Known rows, with every way that one mark hangs from another:
{rabud {fasopud {mebiv kilu}} {kupov sokeb}}: -113; -14; -176; -12; -172; -203; -192; -43; 232; 27; -103; -93; 140; -185; 154; 292; 13; 81; -119; -36; -175; 203; -149; -140; 58; -176; -83; -150; -70; -93; -191; 82; 78; 133; 72; 80; 0; -160; 190; -95; 227; 8; -32; -190; -12; 3; 134; -56; 55; -115; -254
{rabud {fasopud {kilu mebiv}} {kupov {sokeb dedele}}}: 58; -24; -148; -37; 100; -176; -116; -103; 134; 31; -45; -76; 61; -186; 48; 201; 69; 66; -74; -87; -191; 221; -90; -151; 82; -83; -100; -139; -77; -16; -190; 67; 113; 108; -48; 118; 25; -77; 125; -96; 229; 94; -57; -323; -25; 29; -35; -114; 75; -93; -256
{palob {fasopud {kupov sokeb} {valin ruleg}} mebiv}: 15; 15; -21; -46; 2; -241; 99; -134; 321; 24; -57; -91; 247; 99; 146; 323; 14; 131; 23; -267; -309; 285; -158; -23; 112; -163; 72; -146; -33; -157; -206; 177; 116; 121; 40; 15; -39; -121; 227; -117; 444; 182; -95; 1; -13; 186; -437; 113; 100; -145; -172
{deleta {dipus dedele desud mebiv}}: -365; -37; 54; -92; 129; -157; 95; -121; 90; -86; 28; -242; 31; -69; 22; -58; -91; 68; 19; -26; -381; 266; -168; -113; 39; -57; -130; -140; 30; -212; -96; 331; 13; 226; -68; 16; -25; -88; -54; -181; 82; 232; -25; -198; -34; 67; 17; 39; 190; 67; -185
{deleta {dipus {dedele kupov} desud}}: -380; -17; -11; -46; 68; -139; -127; -45; 157; -41; -77; -198; 83; 212; -2; 160; -54; 78; -2; -167; -351; 168; -151; -128; 47; -70; -77; -134; 0; -166; -148; 240; 69; 210; -6; -32; -9; -131; -51; -134; 205; 150; -19; -184; -25; -30; 41; 75; 113; 79; -156
{valin {palob fasopud mebiv}}: 2; 44; -39; -13; 113; -177; 36; -146; 176; -74; -124; -274; 87; -260; -15; 306; -8; 51; -10; -184; -317; 146; -112; 58; 77; -174; -35; -108; -63; -27; -127; 102; 89; 227; 8; 21; -157; -187; 157; -87; 21; -52; -27; -99; 51; 184; -579; 19; 111; -55; -55
{palob {mebiv {rabud fasopud}}}: 74; 50; -5; -15; -43; -196; 72; -180; 115; -66; -6; -346; 28; -141; -84; 196; -1; 116; -88; -121; -251; 227; -73; -23; 15; -187; 29; -53; 64; -21; -99; 133; 84; 22; 56; 65; -58; -155; 71; -74; 228; -48; 4; -104; -26; 88; -146; -66; 130; 56; -170
{desud {dipus {mebiv deleta kilu rabud}} nidi}: -402; 59; 109; -212; -3; -201; 409; -34; 82; -118; -71; -167; 47; -145; 47; 108; -29; 28; -121; 93; -224; 256; -104; -39; -12; -311; -293; -192; 190; -188; -187; 192; -39; 79; -38; 79; -32; -96; 25; -116; 187; 129; 8; 19; -30; -38; 328; 4; 251; 53; -144
{deleta {dipus {dedele {kupov sokeb}} mebiv}}: -353; 24; -35; -84; 78; -152; -164; -46; 226; -27; -48; -124; 44; 118; 74; 67; -88; 66; 13; -124; -378; 232; -117; -167; 29; -93; -158; -206; 129; -141; -108; 161; 10; 196; -5; 71; 31; -70; -2; -134; 102; 130; -46; -270; -51; 45; -132; 60; 142; -86; -179
{desud {dipus dedele deleta} {nidi sokeb}}: -543; 55; -56; -209; 171; -172; 244; -67; 164; -107; -175; -113; 64; -35; 125; 279; 25; -63; -48; 74; -295; 212; -101; -49; 39; -175; -183; -213; 137; -131; -315; 273; -21; 136; -143; -96; -1; -120; -112; -137; 52; 293; 13; 59; -13; -80; 318; 100; 129; -35; -159
{kilu dedele {mebiv deleta {rabud fasopud kupov}}}: 23; 19; -116; -138; 176; -169; -46; -15; -121; 67; -94; -143; -50; 86; -114; 122; 27; 89; -130; -189; -221; 267; -42; -127; 46; -209; -131; 88; 38; 55; -206; 20; 4; -64; 6; 110; -13; -73; 99; -67; 230; -7; 2; -210; -29; 47; 158; -243; 64; 113; -172
{sokeb dedele {kupov {fasopud kilu mebiv}} {nidi desud}}: -15; -23; -56; -74; 224; -215; 205; -177; 83; -93; 54; -129; 73; 16; 96; 336; -22; 46; -48; -120; -164; 140; -141; -49; 106; -74; -37; -199; -183; 3; -207; 189; 22; -17; 37; 89; -17; -78; 92; -133; 327; 216; -15; -265; 3; 76; -169; 2; 174; 42; -109
{palob {fasopud kupov} mebiv}: -28; -3; -33; 9; 32; -190; 47; -156; 280; -37; -138; -176; 148; -51; 107; 316; -5; 74; 22; -169; -300; 270; -149; -44; 52; -254; -16; -136; 14; -83; -148; 98; 139; 141; -17; 47; -104; -176; 173; -111; 121; 81; -33; -56; 14; 143; -328; 57; 109; 38; -98
{dedele {kupov {fasopud {mebiv deleta kilu rabud} valin}}}: -291; 47; 32; -97; -228; -220; 145; 56; 109; 2; -83; -176; 135; 203; 36; 338; -49; 179; -134; -142; -213; 210; -117; -102; 25; -268; -37; -139; 1; -151; -197; 81; 22; -26; 97; -48; -52; -138; 93; -103; 214; 15; -20; -94; -36; -12; -99; -40; 116; 12; -140
{deleta {dipus dedele desud {mebiv rabud}}}: -262; -26; 81; -119; 47; -185; 150; -123; 34; -83; 35; -247; 7; 41; -36; -108; -114; 103; -19; -48; -381; 275; -124; -126; 15; -56; -69; -145; 73; -242; -103; 302; -13; 163; -7; 34; -6; -73; -59; -166; 212; 145; -22; -243; -50; 60; 1; -3; 202; 115; -216
{desud {dipus dedele deleta mebiv} nidi}: -609; 63; -15; -216; 218; -178; 297; -111; 188; -109; -59; -127; 14; 4; 17; 145; -35; -72; -29; 106; -318; 269; -127; -29; 38; -181; -232; -198; 177; -129; -172; 323; 8; 142; -180; -8; -16; -80; -81; -152; 52; 284; -18; -11; -19; 22; 284; -6; 236; -18; -150
{desud {dipus deleta {mebiv kilu}} nidi}: -600; 52; 4; -190; 49; -189; 396; -61; 241; -107; 17; -163; 50; -132; 150; 168; -3; -59; -62; 133; -262; 259; -145; -24; 18; -279; -280; -234; 123; -158; -184; 298; 2; 164; -147; -9; -32; -101; -35; -156; -19; 204; -13; 50; -18; -30; 496; -1; 215; -19; -147
{desud {dipus dedele deleta {mebiv kilu}} {nidi sokeb}}: -609; 31; -58; -225; 52; -198; 406; -26; 217; -112; -127; 12; 55; -181; 225; 154; -18; -64; -73; 260; -294; 282; -118; -93; 0; -197; -291; -264; 157; -218; -260; 247; -54; 186; -176; -58; 11; -67; -87; -180; -24; 269; -10; 31; -16; -83; 372; -24; 179; -34; -181
{rabud {fasopud {mebiv deleta {kilu dedele}}} kupov}: -175; -22; -169; -43; 3; -193; -88; 15; 25; 45; -210; -75; 77; -27; 30; 300; 10; 52; -135; 1; -176; 216; -144; -131; 66; -234; -235; -9; -60; -46; -211; 64; 63; 16; 5; 86; -30; -130; 196; -107; 66; 44; -10; -120; 4; -9; 149; -166; 67; 20; -189
{sokeb dedele deleta {kupov fasopud}}: 134; -40; -142; -59; 246; -154; -211; -87; 74; -92; -73; -177; 90; 278; 11; 369; 40; 9; 4; -253; -258; 219; -124; -80; 88; -238; -152; -119; -143; -27; -244; 141; 42; 34; -27; 69; -42; -121; -17; -105; 258; 183; -32; -61; -64; 134; 263; -106; 35; -89; -139
{dedele {kupov fasopud {sokeb nidi}}}: -121; 84; -32; -61; 41; -148; -239; -5; 201; -23; 53; -171; 180; -61; 127; 434; 18; 51; -81; -317; -236; 111; -133; -105; 48; -228; 41; -173; 13; -24; -192; 87; 0; 113; 97; 5; 0; -111; 17; -72; 401; 188; -20; -195; -34; -10; 18; 193; 72; -125; -135
{kilu dedele mebiv {rabud {kupov sokeb}}}: 80; 29; -163; -136; 121; -161; -158; -72; 139; 87; -20; -16; -41; 44; 168; -132; 63; 40; -32; -274; -275; 222; -75; -138; 47; -157; 134; -35; -55; 26; -173; 146; -16; 158; 77; 169; 22; -27; 163; -93; 130; -23; -41; -319; -22; 27; 214; -41; -25; -54; -184
{kupov fasopud {sokeb dedele nidi}}: 7; 33; 40; -92; 244; -179; -84; -72; 7; -44; 91; -270; 106; -227; 89; 328; 67; 0; -65; -261; -238; 164; -143; -85; 118; -166; 64; -160; -61; -67; -211; 230; -37; 70; 23; 92; -31; -33; 27; -127; 354; 274; -14; -175; -30; 43; 53; 207; 116; -97; -200
{nidi {desud {dipus dedele deleta mebiv}}}: -509; 4; -57; -219; 236; -191; 339; -83; 144; -128; -7; -309; -38; 151; 54; 85; -86; -41; -28; -46; -286; 216; -85; -81; 52; -2; -89; -178; -11; -95; -188; 395; -84; 136; -102; 5; -13; -80; -127; -171; -34; 201; -2; -28; -64; 72; 7; 29; 125; 63; -137
{sokeb dedele {deleta {dipus mebiv}} kupov {nidi desud}}: -7; -47; -123; -126; 421; -161; -15; -180; 39; -132; 22; -241; 4; 476; 31; 73; -51; -1; 53; -135; -255; 290; -94; -81; 147; -112; -310; -127; -120; -47; -197; 188; -14; 2; -12; 166; 15; -72; -33; -128; 477; 318; -38; -136; -59; 162; 343; -15; 162; 20; -89
{mebiv deleta kilu {rabud fasopud kupov}}: -83; 2; -82; -60; -134; -188; -15; 38; -26; 5; -199; -195; 140; -21; -21; 271; 1; 133; -188; -69; -168; 209; -71; -116; -9; -284; -207; -72; 3; -99; -229; -28; 46; -7; 72; 75; -4; -151; 92; -95; 274; 57; -18; -62; -37; -43; 265; -111; 34; 67; -196
{dedele {kupov {fasopud kilu {mebiv rabud}} {sokeb nidi}}}: -95; 92; 0; -73; -170; -213; 15; -50; 183; -41; 55; -51; 154; -75; 126; 409; -35; 101; -84; -166; -233; 121; -115; -110; 26; -226; 51; -263; 80; -82; -180; 60; 6; 36; 142; 16; 53; -97; 92; -71; 450; 67; -18; -337; -35; -28; -250; 120; 167; -107; -189
{ruleg {rabud {fasopud kilu {mebiv deleta} valin}}}: -110; 36; -27; -116; -60; -206; 305; -161; -17; -59; -59; -207; 89; -8; -105; 126; 30; 123; -87; -93; -239; 195; -114; -32; 93; -145; -119; -114; -7; -170; -201; 180; 61; -45; 54; -84; 1; -167; 74; -106; -14; 333; -40; -155; -32; 86; -462; -18; 135; -144; -154
{sokeb dedele {kupov fasopud} {nidi {desud {dipus deleta}}}}: -214; -11; -112; -203; 446; -193; 153; -86; 69; -106; 107; -245; 25; 393; 64; 374; 29; -50; -52; -287; -195; 174; -112; -33; 166; -107; -23; -142; -175; 12; -259; 205; -25; -48; -25; 20; -15; -78; -38; -129; 375; 288; 19; -85; -45; 68; 247; 1; 85; 66; -130
{valin palob {ruleg {rabud {kupov fasopud sokeb}}}}: 175; 120; -254; -70; 83; -191; -174; -70; 90; 41; -57; -153; 235; 65; 12; 389; 45; 43; -117; -454; -312; 73; -118; 6; 61; -33; 9; -142; -144; -71; -292; 80; -17; 272; 159; -4; -46; -121; 162; -73; 289; 90; -76; -205; -13; 204; -369; 26; -23; -285; -176
{ruleg {rabud {fasopud {kilu dedele}} {kupov sokeb}}}: 205; 46; -198; -72; -11; -184; -111; -123; 116; 6; -69; -16; 85; 9; 29; 132; 89; 11; -116; -277; -246; 108; -94; -149; 52; -90; -38; -119; -59; -116; -234; 97; 67; 121; 105; 41; 56; -84; 89; -70; 83; 245; -81; -343; -44; 28; -324; -60; 18; -185; -245
{fasopud {kilu mebiv} kupov valin}: -251; -2; 73; -70; -79; -181; 323; -132; 301; 44; 7; -139; 134; -179; 84; 0; -16; 145; 7; -100; -228; 220; -132; -91; 9; -167; -21; -141; -4; -157; -219; 262; 154; 201; -83; -37; 22; -116; 128; -127; 128; 308; -81; -132; 28; 13; -161; 100; 195; -24; -92
{valin {palob {fasopud kilu} {mebiv {rabud kupov}}} ruleg}: 178; 74; -166; 21; -27; -246; 144; -130; 156; -26; -149; -58; 210; -113; -25; 435; -21; 110; -62; -198; -324; 125; -89; 71; 29; -132; -45; -149; -48; -36; -193; -7; 119; 214; 68; 50; -63; -134; 265; -76; 340; -149; -82; -195; 31; 193; -639; -76; 117; -101; -143
{palob {fasopud {kilu mebiv {rabud kupov}} valin}}: -42; -6; -69; -64; -66; -204; 218; -123; 210; -22; -54; -18; 100; -178; 104; -22; 52; 161; -20; -200; -264; 223; -105; -35; 73; -259; 108; -124; -75; -72; -154; 55; 133; 122; -6; -41; -25; -129; 136; -115; 72; 126; -87; -268; -10; 46; -159; 10; 79; -36; -129
{deleta {dipus {dedele {kupov fasopud}} {mebiv {kilu rabud}}}}: -308; 36; -53; -59; -71; -179; -51; 10; 217; -21; -49; -30; 40; -19; 121; -23; -47; 94; -30; -122; -340; 202; -142; -141; 24; -239; -88; -189; 80; -136; -68; 21; -3; 149; 3; -22; 19; -59; -11; -162; 31; 47; -20; -292; -73; -47; 96; -47; 97; 80; -184
{rabud {fasopud {kupov sokeb} {valin palob}}}: -7; 20; 43; -106; 69; -174; -184; -88; 253; 92; -94; -252; 168; 9; -74; 100; -11; 97; -71; -253; -180; 109; -111; -96; 116; -59; -7; -88; -118; -173; -258; 209; 75; 146; 34; -89; -2; -166; 120; -72; 372; 287; -64; -90; 9; 46; -361; 110; 69; -154; -149
{deleta {dipus dedele mebiv}}: -368; 6; 8; -61; 136; -158; 35; -108; 118; -71; -23; -247; 9; -159; 9; -20; -76; 59; 17; -67; -382; 244; -139; -96; 25; -132; -165; -137; 119; -128; -98; 245; 21; 200; -78; 54; -17; -82; -20; -163; -67; 184; -26; -198; -28; 75; -13; 67; 195; 13; -153
{rabud {fasopud kilu {mebiv deleta} valin} {kupov sokeb}}: -184; 5; -34; -98; -97; -206; 61; -96; 136; 10; -131; -110; 168; -12; 58; 227; -9; 159; -63; -12; -174; 235; -122; -102; 104; -158; -152; -151; -47; -127; -217; 101; 129; -7; 42; 14; 36; -162; 187; -91; 277; 266; -68; -183; -29; 34; -304; 2; 112; -182; -239
{palob {fasopud {kilu rabud} kupov} mebiv}: 73; 12; -9; -5; -79; -207; 191; -197; 308; -47; -146; -22; 145; -127; 164; 126; 12; 97; 57; -113; -297; 217; -131; -34; 40; -288; 44; -218; 18; -101; -122; 45; 142; 117; 14; 24; -19; -150; 191; -124; 93; 93; -46; -182; -10; 65; -460; 78; 83; 29; -123

Rows:
-450; 0; 152; -97; -28; -143; 218; -36; 21; -70; -97; -274; 136; -180; 139; 172; 6; 90; -27; 42; -256; 225; -177; -36; 43; -287; -353; -180; 25; -194; -194; 210; 27; 119; -20; 0; -50; -154; -17; -164; 178; 255; 3; 43; -20; -86; 402; 102; 150; 131; -142 : {mebiv {deleta {dipus {desud nidi}}} kilu}
-99; 40; 117; -65; -7; -201; 245; -70; 141; -37; 60; -184; 80; -344; 49; 138; 40; 72; -58; -245; -243; 80; -155; -68; 45; -210; 66; -85; -64; -111; -201; 301; 63; 113; -38; -94; -25; -57; 7; -128; -49; 282; -60; -165; -25; -30; -295; 87; 158; -24; -157 : {kupov {fasopud {kilu dedele} valin}}
108; -15; -133; -87; 185; -165; -78; -25; 51; -97; -204; -290; 71; 337; 126; 360; -2; 16; -68; -156; -186; 183; -49; -185; 66; -34; -140; -175; -202; -52; -350; 189; -124; 44; 7; -11; -72; -106; -145; -114; 163; 102; -7; -32; -94; 27; 35; 38; -39; 25; -115 : {nidi desud {sokeb {dedele {kupov fasopud}} deleta}}
-78; 61; -85; -49; -157; -272; 294; -121; 148; 37; -91; -109; 199; 65; -72; 216; -84; 169; -101; -101; -257; 117; -102; 18; 23; -29; 4; -142; -94; -164; -262; 232; 107; 197; 90; 7; -6; -118; 291; -90; 326; -11; -108; -209; 52; 120; -498; 7; 199; -186; -156 : {fasopud kilu {mebiv {rabud kupov}} {valin palob ruleg}}
-395; 43; -31; -237; 230; -212; 380; -100; 39; -131; 72; -280; -16; 143; -12; 83; -85; -25; -79; -71; -261; 212; -61; -55; 61; -69; -21; -142; 54; -98; -195; 321; -94; 48; -23; 40; 34; -47; -97; -142; 347; 268; 3; -91; -42; 42; 145; 96; 203; 97; -131 : {sokeb {nidi {desud {dipus dedele deleta {mebiv rabud}}}}}
-436; -36; -24; -130; 122; -154; 138; -82; 54; -59; -42; -242; 97; 110; 24; 209; -46; 3; -10; -4; -350; 220; -140; -81; 26; -46; -38; -154; -62; -172; -202; 426; 14; 174; -86; -51; -13; -108; -118; -192; 99; 303; -35; -18; -15; 30; 145; 30; 66; 9; -169 : {dipus dedele deleta desud}
3; 36; -90; -78; 123; -152; -206; -16; 142; 40; -111; -80; 5; 272; 21; 21; 18; 11; -68; -288; -278; 78; -85; -140; 9; -159; 97; -43; -44; -25; -179; 231; -28; 113; 86; 68; 5; -57; 71; -93; -34; -6; -32; -215; -17; -56; 42; 65; -21; -36; -88 : {kilu {dedele kupov} rabud}
-193; -6; 5; -48; 2; -203; 54; -129; 127; -18; -9; -318; 69; -141; -99; 153; -5; 124; -92; -91; -199; 196; -145; -48; 101; -136; 9; -29; -54; -91; -166; 289; 78; 19; -5; -68; -55; -180; 85; -101; 87; 153; -18; -82; -1; 58; -84; 27; 155; -71; -148 : {rabud {fasopud mebiv valin}}
-42; 127; -133; -83; 189; -178; 140; -145; -40; -25; -86; -309; 124; 165; -81; 295; 14; 75; 0; -280; -396; 184; -103; 116; 96; -95; -219; -89; 8; -54; -193; 80; 16; 151; 91; 33; -70; -148; 176; -98; 153; 73; -21; -52; -4; 255; -506; 3; 80; -145; -97 : {valin {palob {mebiv {deleta dipus}}} {ruleg rabud}}
70; -41; -165; -105; 98; -141; -26; -117; 176; -137; -157; -235; 113; 176; 217; 233; -37; 55; -14; -132; -208; 179; -55; -113; 3; -89; -174; -178; -163; -33; -348; 200; -80; 113; 66; 4; -7; -195; -98; -97; 184; 198; -19; 29; -62; 73; 146; 50; -47; -73; -63 : {nidi desud {sokeb deleta kupov}}
-225; 46; -113; -176; 4; -208; 49; -59; 101; -11; -33; -103; 76; 203; 84; 155; -92; 52; -71; -62; -348; 326; -70; -157; -10; -122; -40; -219; 74; -137; -173; 136; -28; 75; -5; 62; 23; -35; -33; -158; 220; 163; -71; -242; -77; 121; -14; -137; 75; -67; -275 : {dipus dedele deleta {mebiv {rabud {kupov fasopud sokeb}}}}
-62; -7; 2; 6; -10; -164; -24; -112; 222; 7; -99; -164; 167; -272; -14; 223; 2; 68; -57; -93; -189; 104; -139; -118; 14; -182; -125; -146; 5; -97; -220; 166; 113; 115; -55; -54; 40; -164; 58; -104; 112; 261; -29; -140; -12; -41; -134; 84; 108; -12; -146 : {rabud {fasopud kilu kupov}}
-13; -34; 3; -25; 64; -195; 66; -63; 196; -3; -156; 13; 134; -179; 92; 239; 11; 8; -9; -192; -278; 106; -153; -132; 35; -232; -67; -152; -13; -137; -246; 190; 76; 155; -58; -6; -2; -91; 111; -128; -43; 208; -62; -186; 10; -7; -367; 104; 112; 5; -118 : {palob {fasopud {kilu dedele} kupov}}
-506; 75; 12; -243; 137; -207; 351; -113; 131; -107; -53; -133; -10; 116; -42; 97; -58; -36; -69; 82; -317; 279; -83; -42; 13; -179; -174; -202; 218; -161; -179; 293; -19; 77; -119; 9; 4; -64; -87; -137; 181; 198; -15; -57; -35; 17; 264; -50; 248; 29; -181 : {desud {dipus dedele deleta {mebiv rabud}} nidi}
-229; 11; 85; -124; -25; -193; 169; 54; -104; -13; -95; -230; -8; 11; 42; 75; -5; 74; -71; -149; -297; 179; -88; -112; 22; -296; -220; -78; 92; -158; -215; 154; -50; 10; 50; 92; 17; -52; 40; -139; 41; 52; 8; -81; -46; -81; 184; 12; 112; 137; -181 : {mebiv {deleta dipus} {kilu dedele} rabud}
51; 55; -207; -89; -151; -221; -29; -50; 136; 17; -39; -16; 86; 41; 207; 214; 66; 17; -121; -279; -270; 184; -150; -143; 51; -169; 43; -154; -88; -160; -229; 107; 1; 163; 157; 74; -27; -71; 163; -105; 34; 88; -54; -296; -32; 65; -139; -78; 28; -128; -248 : {ruleg {rabud {kupov {fasopud {mebiv {kilu dedele}}} sokeb}}}
-301; -44; -85; -217; 330; -195; 311; -48; 31; -114; -86; -387; -29; 284; 153; 229; 7; -61; -60; -71; -231; 204; -48; -126; 96; 53; -73; -200; -150; -108; -364; 397; -138; 75; -85; -8; -48; -85; -111; -166; -112; 150; 31; 41; -59; 6; 89; 119; 2; 27; -158 : {nidi {desud {dipus deleta}} {sokeb dedele}}
27; 35; -236; -13; -109; -199; 42; -180; 117; -35; -99; -103; 109; -13; -27; 215; 35; 72; -116; -121; -237; 172; -123; -81; 39; -124; -82; -137; -41; -99; -195; 71; 121; 99; 77; 4; -7; -178; 143; -80; -11; 147; -48; -313; -11; 87; -276; -91; 89; -126; -190 : {ruleg {rabud {fasopud kilu mebiv} kupov}}
-15; 41; -222; -61; -142; -220; 31; -111; 151; 37; -125; -146; 117; 119; -80; 110; 27; 101; -171; -177; -204; 161; -119; -49; 97; -83; -36; -56; -173; -189; -218; 80; 119; 160; 114; -55; -65; -181; 209; -74; 105; 126; -76; -211; 35; 104; -294; -145; 80; -145; -158 : {ruleg {rabud {fasopud {mebiv kilu} {valin palob}} kupov}}
34; 46; -79; -80; 49; -135; -88; -132; 201; -112; -157; -92; 181; -115; 185; 365; 39; 48; -34; -73; -219; 207; -121; -46; 3; -319; -249; -191; 4; -31; -312; 68; 7; 81; 1; -64; -44; -197; -73; -76; 288; 262; -18; 7; -39; 20; 369; 9; 59; -96; -97 : {desud {nidi {sokeb deleta {kupov fasopud}}}}
-4; 82; -75; -94; 60; -150; -221; -29; 179; -83; -5; -233; 158; 154; 137; 418; 2; 30; -41; -315; -190; 125; -98; -107; 86; -204; -46; -184; -69; -3; -235; 105; -59; 57; 111; -3; 11; -125; -99; -63; 584; 225; -22; -108; -92; 20; 120; 165; 43; -62; -119 : {dedele {kupov fasopud {sokeb deleta {nidi desud}}}}
30; 51; -11; -83; 3; -153; -175; -59; 129; -100; 5; -288; 137; -199; 147; 333; 44; 29; 8; -274; -268; 176; -131; -76; 69; -290; -47; -187; -17; -64; -226; 181; -43; 112; 36; -7; -14; -137; -82; -95; 285; 211; -16; -48; -106; 71; 152; 137; 36; -148; -202 : {kupov fasopud {sokeb deleta}}
